Here is a tiny trained network, its code and every weight. The questions are about switching its units off for an input and a class, where a switched-off unit gives its printed mean instead of its output.

import numpy as np


def w(rows, s, z=0):
    codes = np.array(rows[::2]) - 128.0
    scale = np.full(codes.shape[1], s)
    scale[-1] = z or s
    return codes * scale


def f(y):
    return np.maximum(y, 0)


def log_softmax(a):
    a = a - a.max(-1, keepdims=True)
    return a - np.log(np.exp(a).sum(-1, keepdims=True))


def net(x, mask):
    res = np.array(x, float).reshape(1, 4) / 4 @ E
    y = f(res @ A[0][:, :-1].T + A[0][:, -1])
    res = res + np.where(mask, y, B[0][:, -1]) @ B[0][:, :-1]
    return log_softmax(res[-1] @ U[:, :-1].T + U[:, -1])


A, B = {}, {}
E = w([
[36,116,202,182,109,170,85,110,206],'x0',
[129,189,180,176,204,196,142,218,78],'x1',
[206,2,170,146,176,97,111,178,180],'x2',
[52,102,19,166,162,95,108,204,169],'x3',
],0.0061)
A[0] = w([
[75,123,165,143,115,146,108,121,150,81],'neuron 0',
[89,107,86,149,145,119,129,143,127,108],'neuron 1',
[58,241,82,120,95,135,126,78,88,57],'neuron 2',
[120,170,146,127,146,148,132,170,115,71],'neuron 3',
[110,129,107,122,134,120,120,148,139,117],'neuron 4',
[62,124,173,145,112,146,124,122,171,101],'neuron 5',
[181,157,243,116,100,142,134,30,88,101],'neuron 6',
[182,27,166,139,150,116,114,173,155,60],'neuron 7',
[98,173,101,121,121,140,126,100,115,46],'neuron 8',
[47,108,37,153,138,126,127,184,146,110],'neuron 9',
[75,120,77,129,138,116,120,169,141,105],'neuron 10',
[130,166,151,154,155,164,146,180,122,47],'neuron 11',
[88,112,169,140,127,132,122,128,160,86],'neuron 12',
[112,83,64,111,73,87,129,4,171,64],'neuron 13',
[119,178,177,149,164,134,123,193,103,70],'neuron 14',
[94,135,155,144,128,144,118,114,160,74],'neuron 15',
[76,121,160,136,121,142,116,124,150,73],'neuron 16',
[118,153,152,140,154,135,127,159,103,56],'neuron 17',
[225,156,25,107,131,120,134,149,65,3],'neuron 18',
[93,118,149,142,118,131,123,117,150,81],'neuron 19',
],0.014,0.0021)
B[0] = w([
[126,141,128,131,156,79,151,123,88,169],'neuron 0',
[138,178,143,121,117,155,120,105,148,170],'neuron 1',
[152,11,157,148,146,126,163,126,221,247],'neuron 2',
[113,107,136,131,117,164,107,155,93,170],'neuron 3',
[137,152,135,119,125,132,119,128,143,151],'neuron 4',
[135,137,125,123,156,62,155,118,80,181],'neuron 5',
[146,254,107,122,115,146,109,138,204,255],'neuron 6',
[135,28,148,145,129,144,163,116,213,214],'neuron 7',
[148,73,133,130,131,125,145,121,164,174],'neuron 8',
[152,230,122,116,109,140,120,138,188,219],'neuron 9',
[146,191,131,125,119,147,114,116,160,184],'neuron 10',
[104,104,112,121,98,166,99,145,80,181],'neuron 11',
[146,119,116,119,148,87,155,122,92,165],'neuron 12',
[84,94,124,125,98,204,65,168,33,236],'neuron 13',
[101,92,111,107,84,163,76,124,79,193],'neuron 14',
[123,138,121,129,145,103,153,108,91,159],'neuron 15',
[129,136,124,132,150,85,146,120,94,162],'neuron 16',
[105,110,127,129,117,152,93,132,102,163],'neuron 17',
[113,163,131,137,175,30,170,101,53,217],'neuron 18',
[128,127,120,126,140,99,147,118,101,154],'neuron 19',
],0.022,0.011)
U = w([
[151,254,118,117,113,168,108,131,198,158],'0',
[130,11,186,177,154,153,176,120,205,214],'1',
[34,95,114,121,88,205,54,180,34,168],'2',
[97,160,119,138,212,28,185,87,40,2],'3',
],0.0076,0.00065)

Each question gives the input, the list of numbers given to net, and the class t.
The units are the neurons (one row each of A and B). Each row of codes is followed by its name. A weight is (code - 128) times the scale printed after its matrix; where a second scale follows, it is the last column's (A, B and U).
mask holds one flag per neuron, in row order. A switched-off neuron (its flag False) gives its mean, the last column of its row in B, instead of its output. The means were averaged over made-up inputs and are rounded, as every weight is.
A unit's drop is (log p(t) with every unit on - log p(t) with that unit switched off) / (log p(t) with every unit on - log p(t) with every unit switched off).
The circuit of an input: a set's keep is (log p(t) with only the set's units on - log p(t) with every unit switched off) / (log p(t) with every unit on - log p(t) with every unit switched off). Starting from the 12 units with the biggest drops (on a tie, the unit counted first), units are removed one at a time, each time the one whose removal leaves the highest keep (on an exact tie, the one counted first), for as long as the keep stays at least 0.8.
units of the circuit, in order: the units of the circuit, biggest drop first
most important unit: the unit with the biggest drop
top k neurons: the k neurons with the biggest drops, biggest first
drop when u is switched off: that unit's drop, to one decimal
input [7,3,-5,5], class 3: top 3 neurons -> [neuron 6; neuron 5; neuron 0]
input [8,2,7,2], class 3: top 4 neurons -> [neuron 2; neuron 5; neuron 0; neuron 12]
input [0,4,7,7], class 0: units of the circuit, in order -> [neuron 9]
input [1,2,4,5], class 0: top 2 neurons -> [neuron 2; neuron 9]
input [-8,-7,-4,-4], class 3: top 3 neurons -> [neuron 18; neuron 14; neuron 11]
input [5,1,-5,4], class 1: top 3 neurons -> [neuron 2; neuron 6; neuron 18]
input [5,-4,-1,-1], class 3: units of the circuit, in order -> [neuron 5; neuron 0]
input [-3,2,-3,-2], class 1: units of the circuit, in order -> [neuron 9; neuron 2]
input [-3,7,-4,6], class 2: top 3 neurons -> [neuron 6; neuron 14; neuron 11]
input [-8,-8,-7,2], class 2: top 2 neurons -> [neuron 13; neuron 7]
input [6,4,3,5], class 3: top 2 neurons -> [neuron 6; neuron 5]
input [5,-6,2,-1], class 2: top 2 neurons -> [neuron 13; neuron 18]
input [-4,-1,3,3], class 3: top 3 neurons -> [neuron 6; neuron 2; neuron 18]
input [-7,5,1,-4], class 3: top 2 neurons -> [neuron 18; neuron 13]
input [-8,-6,0,-5], class 3: most important unit -> neuron 18
input [-7,-7,3,4], class 2: drop when neuron 5 is switched off -> 0.3
input [-8,-6,-8,-4], class 1: drop when neuron 8 is switched off -> 0.2
input [6,-8,-1,-3], class 2: drop when neuron 13 is switched off -> 4.6
